Below is a small trained network, with its code and all its weights. Each question gives an input and a class and asks what happens when units are switched off, that is, made to give their printed mean instead of their output.

import numpy as np


def w(rows, s, z=0):
    codes = np.array(rows[::2]) - 128.0
    scale = np.full(codes.shape[1], s)
    scale[-1] = z or s
    return codes * scale


def norm(h):
    return h / np.sqrt((h * h).mean(-1, keepdims=True) + 1e-5)


def f(y):
    return np.maximum(y, 0)


def log_softmax(a):
    a = a - a.max(-1, keepdims=True)
    return a - np.log(np.exp(a).sum(-1, keepdims=True))


def net(x, mask):
    res = np.array(x, float).reshape(1, 4) / 4 @ E
    u = 0
    for l in range(3):
        y = f(norm(res) @ A[l][:, :-1].T + A[l][:, -1])
        res = res + np.where(mask[u : u + 9], y, B[l][:, -1]) @ B[l][:, :-1]
        u += 9
    return log_softmax(norm(res)[-1] @ U[:, :-1].T + U[:, -1])


A, B = {}, {}
E = w([
[140,103,140,140,131,128,128,133],'x0',
[61,157,161,254,74,131,54,73],'x1',
[138,204,196,131,185,217,97,187],'x2',
[214,196,104,145,61,74,57,185],'x3',
],0.0083)
A[0] = w([
[171,97,84,108,45,112,125,92,29],'0.n0',
[181,152,117,97,158,174,151,173,64],'0.n1',
[111,177,242,123,142,165,189,156,90],'0.n2',
[3,92,166,117,153,171,205,106,51],'0.n3',
[86,140,238,172,124,119,40,17,23],'0.n4',
[93,136,140,86,202,183,165,42,3],'0.n5',
[97,84,170,128,201,133,129,102,32],'0.n6',
[194,141,155,120,125,96,38,136,24],'0.n7',
[87,110,86,190,126,83,96,84,161],'0.n8',
],0.0059,0.0053)
B[0] = w([
[105,149,202,95,148,101,205,54,170],'0.n0',
[2,43,64,131,95,86,69,137,185],'0.n1',
[122,52,184,83,140,34,50,51,224],'0.n2',
[227,215,144,172,127,108,229,47,254],'0.n3',
[73,86,58,146,92,202,136,189,219],'0.n4',
[192,137,179,121,81,133,212,118,193],'0.n5',
[177,198,132,146,108,118,173,77,167],'0.n6',
[149,152,160,142,85,77,176,110,159],'0.n7',
[125,77,57,102,47,122,144,134,248],'0.n8',
],0.0058,0.0039)
A[1] = w([
[138,193,236,126,178,234,50,176,2],'1.n0',
[152,118,81,93,150,147,172,159,72],'1.n1',
[195,180,117,146,74,31,85,175,84],'1.n2',
[183,128,156,38,237,154,137,201,60],'1.n3',
[56,177,173,237,108,145,58,128,41],'1.n4',
[130,186,255,127,215,221,61,172,108],'1.n5',
[73,123,157,210,172,201,188,100,60],'1.n6',
[168,186,143,162,45,88,68,206,48],'1.n7',
[213,208,111,165,126,96,65,172,11],'1.n8',
],0.0077,0.0034)
B[1] = w([
[96,106,83,147,110,37,124,88,220],'1.n0',
[116,134,131,161,76,149,102,132,176],'1.n1',
[124,169,194,101,210,146,152,117,236],'1.n2',
[102,125,90,148,69,170,101,190,232],'1.n3',
[153,91,65,141,108,179,108,228,226],'1.n4',
[63,104,94,135,92,2,125,63,254],'1.n5',
[195,214,173,110,118,183,152,94,222],'1.n6',
[154,142,192,109,145,179,141,82,226],'1.n7',
[161,140,169,146,149,150,166,51,196],'1.n8',
],0.0093,0.0055)
A[2] = w([
[125,111,80,72,152,127,168,252,91],'2.n0',
[208,157,144,166,149,113,107,131,19],'2.n1',
[90,118,122,130,125,166,145,85,105],'2.n2',
[99,91,120,115,150,30,121,93,2],'2.n3',
[138,132,136,154,148,96,118,109,72],'2.n4',
[91,107,110,132,108,114,179,93,110],'2.n5',
[84,114,98,185,90,205,72,150,79],'2.n6',
[105,127,185,139,192,169,168,85,34],'2.n7',
[63,82,144,111,194,174,132,99,120],'2.n8',
],0.012,0.0037)
B[2] = w([
[108,123,90,212,106,254,96,137,206],'2.n0',
[142,146,171,49,138,110,216,142,167],'2.n1',
[169,149,151,80,131,121,102,179,194],'2.n2',
[32,120,129,242,171,26,16,128,225],'2.n3',
[152,123,78,111,161,133,162,129,152],'2.n4',
[146,184,166,124,178,80,70,186,255],'2.n5',
[133,69,61,61,198,222,138,187,219],'2.n6',
[181,188,250,62,129,148,178,111,210],'2.n7',
[163,197,188,128,87,158,68,93,151],'2.n8',
],0.0072,0.0067)
U = w([
[197,167,216,89,131,144,170,96,254],'0',
[140,100,57,137,118,215,108,177,85],'1',
[105,117,108,157,135,6,88,118,50],'2',
],0.016,0.0011)

Each question gives the input, the list of numbers given to net, and the class t.
The units are the neurons (one row each of A and B). Each row of codes is followed by its name. A weight is (code - 128) times the scale printed after its matrix; where a second scale follows, it is the last column's (A, B and U).
mask holds one flag per neuron, layer by layer. A switched-off neuron (its flag False) gives its mean, the last column of its row in B, instead of its output. The means were averaged over made-up inputs and are rounded, as every weight is.
A unit's drop is (log p(t) with every unit on - log p(t) with that unit switched off) / (log p(t) with every unit on - log p(t) with every unit switched off).
The circuit of an input: a set's keep is (log p(t) with only the set's units on - log p(t) with every unit switched off) / (log p(t) with every unit on - log p(t) with every unit switched off). Starting from the 12 units with the biggest drops (on a tie, the unit counted first), units are removed one at a time, each time the one whose removal leaves the highest keep (on an exact tie, the one counted first), for as long as the keep stays at least 0.8.
units of the circuit, in order: the units of the circuit, biggest drop first
top k neurons: the k neurons with the biggest drops, biggest first
k most important neurons of layer l: the k neurons of layer l with the biggest drops, biggest first
drop when u is switched off: that unit's drop, to one decimal
input [1,6,6,4], class 1: units of the circuit, in order => [1.n4]
input [1,-3,-8,8], class 0: units of the circuit, in order => [1.n5 1.n2]
input [2,5,8,6], class 2: top 2 neurons => [1.n5 1.n0]
input [-5,6,-7,7], class 0: top 4 neurons => [1.n5 1.n7 1.n0 1.n2]
input [0,-5,6,3], class 2: top 3 neurons => [1.n5 0.n8 1.n0]
input [-4,2,-2,-2], class 0: 4 most important neurons of layer 1 => [1.n5 1.n4 1.n3 1.n0]
input [-3,6,8,2], class 2: top 2 neurons => [1.n5 1.n0]
input [-6,-3,-4,4], class 0: top 2 neurons => [1.n5 1.n2]
input [4,0,6,-5], class 2: top 2 neurons => [1.n5 1.n0]
input [4,4,6,5], class 2: top 3 neurons => [1.n5 1.n0 0.n3]
input [-4,-6,4,-5], class 1: 3 most important neurons of layer 1 => [1.n3 1.n2 1.n7]
input [-8,4,-3,-3], class 1: 2 most important neurons of layer 1 => [1.n5 1.n2]
input [-1,-2,-6,-6], class 0: drop when 0.n1 is switched off => 0.1
input [-5,-8,4,-5], class 1: units of the circuit, in order => [1.n3]
input [0,3,4,2], class 2: drop when 1.n0 is switched off => 3.3
input [8,-3,6,0], class 2: drop when 1.n1 is switched off => 0.0
